Below are the code and all the weights of a small trained network. Each question names an input and a class and asks about switching units off, where a switched-off unit gives its printed mean instead of its output.

import numpy as np


def w(rows, s, z=0):
    codes = np.array(rows[::2]) - 128.0
    scale = np.full(codes.shape[1], s)
    scale[-1] = z or s
    return codes * scale


def f(y):
    return np.maximum(y, 0)


def log_softmax(a):
    a = a - a.max(-1, keepdims=True)
    return a - np.log(np.exp(a).sum(-1, keepdims=True))


def net(x, mask):
    res = np.array(x, float).reshape(1, 4) / 4 @ E
    y = f(res @ A[0][:, :-1].T + A[0][:, -1])
    res = res + np.where(mask, y, B[0][:, -1]) @ B[0][:, :-1]
    return log_softmax(res[-1] @ U[:, :-1].T + U[:, -1])


A, B = {}, {}
E = w([
[178,119,226,49,95,215,64,129,221],'x0',
[170,209,199,112,86,93,179,84,154],'x1',
[117,81,150,151,73,84,160,202,247],'x2',
[145,192,13,92,184,137,154,182,145],'x3',
],0.011)
A[0] = w([
[124,181,64,81,132,199,201,217,150,39],'neuron 1',
[139,220,170,113,178,138,169,122,133,108],'neuron 2',
[129,131,165,2,142,179,111,194,183,58],'neuron 3',
[116,136,113,174,108,133,196,175,75,105],'neuron 4',
[108,103,114,96,100,101,225,140,88,89],'neuron 5',
[136,135,142,169,137,65,143,190,86,28],'neuron 6',
[134,140,113,160,113,114,127,168,163,73],'neuron 7',
[78,75,161,127,96,141,202,164,154,4],'neuron 8',
[130,121,161,111,176,72,185,120,184,111],'neuron 9',
[153,116,143,80,152,107,71,99,190,160],'neuron 10',
[223,153,64,84,120,162,178,120,154,99],'neuron 11',
[148,183,87,108,179,115,169,166,149,84],'neuron 12',
[150,135,129,181,95,100,146,161,188,28],'neuron 13',
[145,162,187,168,115,102,170,61,143,245],'neuron 14',
[115,184,148,102,164,149,170,16,109,91],'neuron 15',
[146,177,90,107,161,157,101,25,111,91],'neuron 16',
[94,148,93,186,134,10,122,121,126,83],'neuron 17',
[159,130,182,49,142,124,46,122,158,26],'neuron 18',
],0.0094,0.0026)
B[0] = w([
[145,45,127,160,119,79,157,121,101,211],'neuron 1',
[126,137,109,194,131,151,171,180,144,180],'neuron 2',
[79,185,37,88,57,112,128,111,117,252],'neuron 3',
[110,168,108,38,112,75,75,88,196,177],'neuron 4',
[111,113,113,122,78,108,118,82,162,164],'neuron 5',
[159,156,93,93,80,170,122,126,135,165],'neuron 6',
[226,100,126,192,154,159,89,224,28,163],'neuron 7',
[213,84,171,173,144,131,2,101,63,182],'neuron 8',
[177,136,172,122,208,78,66,241,121,168],'neuron 9',
[50,135,95,156,96,124,86,106,152,200],'neuron 10',
[79,7,153,205,108,105,181,60,111,191],'neuron 11',
[75,100,156,162,148,158,168,47,56,187],'neuron 12',
[157,152,96,135,185,103,39,133,57,183],'neuron 13',
[29,90,161,210,166,173,211,153,223,202],'neuron 14',
[187,151,142,179,136,137,75,205,129,194],'neuron 15',
[119,171,93,147,188,57,79,150,75,200],'neuron 16',
[67,179,129,85,47,132,132,139,139,198],'neuron 17',
[129,154,118,179,98,52,131,123,114,216],'neuron 18',
],0.0067,0.013)
U = w([
[229,166,95,145,202,45,45,197,49,65],'0',
[108,187,75,68,37,77,128,74,104,38],'1',
[101,2,147,173,131,119,173,20,60,110],'2',
[87,106,95,139,182,115,122,164,114,253],'3',
[165,90,114,90,164,131,154,79,128,176],'4',
],0.0092,0.0049)

Each question gives the input, the list of numbers given to net, and the class t.
The units are the neurons (one row each of A and B). Each row of codes is followed by its name. A weight is (code - 128) times the scale printed after its matrix; where a second scale follows, it is the last column's (A, B and U).
mask holds one flag per neuron, in row order. A switched-off neuron (its flag False) gives its mean, the last column of its row in B, instead of its output. The means were averaged over made-up inputs and are rounded, as every weight is.
A unit's drop is (log p(t) with every unit on - log p(t) with that unit switched off) / (log p(t) with every unit on - log p(t) with every unit switched off).
The circuit of an input: a set's keep is (log p(t) with only the set's units on - log p(t) with every unit switched off) / (log p(t) with every unit on - log p(t) with every unit switched off). Starting from the 12 units with the biggest drops (on a tie, the unit counted first), units are removed one at a time, each time the one whose removal leaves the highest keep (on an exact tie, the one counted first), for as long as the keep stays at least 0.8.
circuit, biggest first: the units of the circuit, biggest drop first
top k neurons: the k neurons with the biggest drops, biggest first
drop of u: that unit's drop, to one decimal
input [-4,-4,5,0], class 0: top 3 neurons -> neuron 3; neuron 14; neuron 7
input [5,-7,6,7], class 2: circuit, biggest first -> neuron 1; neuron 11; neuron 12
input [8,8,8,8], class 0: top 3 neurons -> neuron 9; neuron 13; neuron 7
input [-6,0,3,-3], class 1: top neuron -> neuron 17
input [-4,2,3,5], class 2: circuit, biggest first -> neuron 12; neuron 1
input [-5,-3,5,-5], class 0: circuit, biggest first -> neuron 8; neuron 11
input [-5,6,-5,-2], class 3: circuit, biggest first -> neuron 14; neuron 8; neuron 15
input [-1,8,-5,1], class 3: circuit, biggest first -> neuron 14; neuron 2
input [5,-1,3,6], class 2: circuit, biggest first -> neuron 11; neuron 1
input [-3,8,3,3], class 3: top 2 neurons -> neuron 9; neuron 14
input [-7,5,5,-6], class 1: top 2 neurons -> neuron 17; neuron 4
input [2,3,-6,-4], class 0: top 2 neurons -> neuron 15; neuron 16
input [-4,-3,2,5], class 2: circuit, biggest first -> neuron 12; neuron 1
input [-4,-2,-5,-4], class 0: circuit, biggest first -> neuron 11
input [4,7,-2,7], class 2: top 2 neurons -> neuron 11; neuron 12
input [6,7,-7,-3], class 0: top 2 neurons -> neuron 15; neuron 16
input [1,5,-3,0], class 3: top 2 neurons -> neuron 14; neuron 8
input [4,-3,-4,5], class 2: top 2 neurons -> neuron 11; neuron 1
input [-3,2,3,4], class 2: top 2 neurons -> neuron 12; neuron 3
input [3,6,-7,-7], class 0: circuit, biggest first -> neuron 15
input [2,5,3,3], class 3: drop of neuron 15 -> -0.1
input [-4,6,-2,1], class 3: drop of neuron 14 -> 0.5
